Below is a small trained network, with its code and all its weights. Each question gives an input and a class and asks what happens when units are switched off, that is, made to give their printed mean instead of their output.

import numpy as np


def w(rows, s, z=0):
    codes = np.array(rows[::2]) - 128.0
    scale = np.full(codes.shape[1], s)
    scale[-1] = z or s
    return codes * scale


def f(y):
    return y / 2 * (1 + np.tanh(0.7978845608 * (y + 0.044715 * y**3)))


def log_softmax(a):
    a = a - a.max(-1, keepdims=True)
    return a - np.log(np.exp(a).sum(-1, keepdims=True))


def net(x, mask):
    res = np.array(x, float).reshape(1, 8) / 4 @ E
    y = f(res @ A[0][:, :-1].T + A[0][:, -1])
    res = res + np.where(mask, y, B[0][:, -1]) @ B[0][:, :-1]
    return log_softmax(res[-1] @ U[:, :-1].T + U[:, -1])


A, B = {}, {}
E = w([
[8,136,95,132,190,74,181,85,12,168],'x0',
[145,128,137,134,147,128,133,135,124,139],'x1',
[128,116,132,144,133,150,134,107,125,114],'x2',
[122,125,124,104,143,118,127,133,147,136],'x3',
[177,227,140,117,164,68,68,44,139,97],'x4',
[116,145,126,110,116,123,125,142,123,118],'x5',
[101,139,126,122,119,136,127,125,139,115],'x6',
[178,195,48,87,86,183,236,90,146,195],'x7',
],0.012)
A[0] = w([
[145,78,111,122,117,134,120,79,145,116,56],'neuron 1',
[107,74,169,135,184,122,51,146,79,86,96],'neuron 2',
[114,97,168,146,136,84,104,129,125,91,53],'neuron 3',
[65,139,104,137,168,61,152,63,61,166,107],'neuron 4',
[147,198,142,103,139,70,92,2,143,112,76],'neuron 5',
[88,149,141,144,104,147,129,110,150,114,17],'neuron 6',
[115,79,116,107,107,115,181,153,120,91,54],'neuron 7',
[123,88,129,139,76,127,207,179,135,145,93],'neuron 8',
[89,27,105,115,85,167,169,219,102,168,60],'neuron 9',
[168,189,156,93,137,79,122,23,125,127,85],'neuron 10',
[109,92,149,83,146,118,166,73,100,98,93],'neuron 11',
[99,97,84,117,153,181,155,167,165,128,78],'neuron 12',
[121,170,108,132,146,124,93,78,158,119,43],'neuron 13',
[180,158,74,102,89,138,199,85,126,128,61],'neuron 14',
[56,78,200,154,179,81,42,181,109,87,93],'neuron 15',
[141,90,134,126,101,82,130,124,102,113,3],'neuron 16',
[175,197,106,144,174,98,126,105,120,68,51],'neuron 17',
[144,189,47,111,97,172,167,88,118,210,80],'neuron 18',
[113,141,119,117,110,119,149,113,166,135,95],'neuron 19',
[156,217,96,140,187,110,81,71,119,112,75],'neuron 20',
[150,172,133,142,129,69,146,93,159,107,52],'neuron 21',
[49,136,49,147,176,76,158,101,21,157,132],'neuron 22',
[245,117,147,140,56,182,110,174,236,48,132],'neuron 23',
[70,141,111,113,172,126,151,100,43,147,100],'neuron 24',
[82,64,81,153,128,198,142,210,131,170,36],'neuron 25',
[101,96,149,153,111,93,75,164,109,76,59],'neuron 26',
[158,209,27,89,93,206,234,80,137,213,63],'neuron 27',
[77,129,128,188,165,138,197,125,89,123,125],'neuron 28',
],0.01,0.0043)
B[0] = w([
[138,118,132,97,134,115,136,121,153,113,128],'neuron 1',
[185,123,62,177,139,113,156,134,162,71,200],'neuron 2',
[120,100,97,186,147,116,172,160,150,123,166],'neuron 3',
[166,235,148,72,100,176,70,124,176,200,210],'neuron 4',
[99,81,201,133,94,120,133,59,38,114,211],'neuron 5',
[149,110,119,112,146,131,159,122,121,139,123],'neuron 6',
[115,97,153,116,120,116,136,88,120,136,146],'neuron 7',
[70,95,131,114,133,117,129,73,72,94,174],'neuron 8',
[54,64,224,114,37,65,160,38,5,114,206],'neuron 9',
[49,77,149,108,134,109,161,70,41,132,195],'neuron 10',
[148,156,130,132,108,139,115,144,153,164,148],'neuron 11',
[103,140,148,121,138,125,148,97,113,101,156],'neuron 12',
[103,94,157,119,143,111,171,104,115,135,155],'neuron 13',
[170,135,84,214,172,103,116,171,125,69,182],'neuron 14',
[155,109,29,201,195,96,163,200,146,63,231],'neuron 15',
[110,118,115,145,134,134,146,147,134,131,128],'neuron 16',
[106,88,179,104,102,93,138,63,107,106,173],'neuron 17',
[186,124,44,228,157,79,155,161,178,75,200],'neuron 18',
[140,106,70,98,139,146,140,120,120,124,135],'neuron 19',
[86,59,202,113,92,84,176,87,53,139,194],'neuron 20',
[111,73,146,126,134,143,140,123,97,141,157],'neuron 21',
[181,207,152,63,93,207,95,192,214,177,232],'neuron 22',
[146,225,175,32,89,228,74,201,211,255,249],'neuron 23',
[160,152,140,74,113,187,67,140,182,146,194],'neuron 24',
[68,66,204,106,130,97,129,78,45,147,187],'neuron 25',
[139,137,113,163,155,88,167,162,159,67,178],'neuron 26',
[169,88,65,215,194,76,124,172,151,89,241],'neuron 27',
[152,157,128,80,75,153,108,115,145,160,178],'neuron 28',
],0.0079,0.02)
U = w([
[137,207,152,59,110,205,87,169,227,222,226],'0',
[142,118,44,238,207,100,115,174,167,40,3],'1',
[64,81,202,114,105,110,116,65,1,124,124],'2',
],0.0082,0.00039)

Each question gives the input, the list of numbers given to net, and the class t.
The units are the neurons (one row each of A and B). Each row of codes is followed by its name. A weight is (code - 128) times the scale printed after its matrix; where a second scale follows, it is the last column's (A, B and U).
mask holds one flag per neuron, in row order. A switched-off neuron (its flag False) gives its mean, the last column of its row in B, instead of its output. The means were averaged over made-up inputs and are rounded, as every weight is.
A unit's drop is (log p(t) with every unit on - log p(t) with that unit switched off) / (log p(t) with every unit on - log p(t) with every unit switched off).
The circuit of an input: a set's keep is (log p(t) with only the set's units on - log p(t) with every unit switched off) / (log p(t) with every unit on - log p(t) with every unit switched off). Starting from the 12 units with the biggest drops (on a tie, the unit counted first), units are removed one at a time, each time the one whose removal leaves the highest keep (on an exact tie, the one counted first), for as long as the keep stays at least 0.8.
circuit, biggest first: the units of the circuit, biggest drop first
unit that matters most: the unit with the biggest drop
k most important neurons: the k neurons with the biggest drops, biggest first
drop of u: that unit's drop, to one decimal
input [-3,1,-7,2,-4,0,-6,-1], class 2: 3 most important neurons -> [neuron 22; neuron 9; neuron 4]
input [6,5,5,3,1,7,6,7], class 1: 4 most important neurons -> [neuron 27; neuron 18; neuron 23; neuron 14]
input [0,2,7,-2,-4,-1,1,5], class 1: circuit, biggest first -> [neuron 27]
input [-6,6,2,4,-2,-7,-8,7], class 1: 4 most important neurons -> [neuron 27; neuron 18; neuron 14; neuron 22]
input [8,2,7,6,-8,0,-3,-2], class 0: 3 most important neurons -> [neuron 22; neuron 4; neuron 24]
input [8,-2,5,5,-8,5,-8,0], class 0: 2 most important neurons -> [neuron 22; neuron 4]
input [-1,-6,-7,-1,3,-1,5,-2], class 2: 2 most important neurons -> [neuron 27; neuron 18]
input [-5,3,-8,-5,8,-3,-3,-7], class 2: 2 most important neurons -> [neuron 5; neuron 20]
input [-3,-5,5,4,8,-2,5,-7], class 2: 3 most important neurons -> [neuron 5; neuron 20; neuron 27]
input [4,2,5,-2,0,2,-5,-5], class 1: 3 most important neurons -> [neuron 23; neuron 15; neuron 2]
input [6,1,5,1,1,4,3,7], class 1: 4 most important neurons -> [neuron 27; neuron 18; neuron 23; neuron 14]
input [8,5,1,8,5,-2,2,6], class 0: 2 most important neurons -> [neuron 22; neuron 4]
input [2,-6,4,-7,-8,-6,-7,7], class 2: 4 most important neurons -> [neuron 9; neuron 25; neuron 15; neuron 8]
input [7,8,-4,-6,-5,7,4,-3], class 0: unit that matters most -> neuron 22
input [4,-5,-6,2,6,6,2,-8], class 1: drop of neuron 15 -> 1.0
input [8,-7,-7,-6,-5,8,2,-1], class 0: drop of neuron 22 -> 0.1
input [6,1,1,4,-3,5,-2,0], class 0: drop of neuron 26 -> 0.0
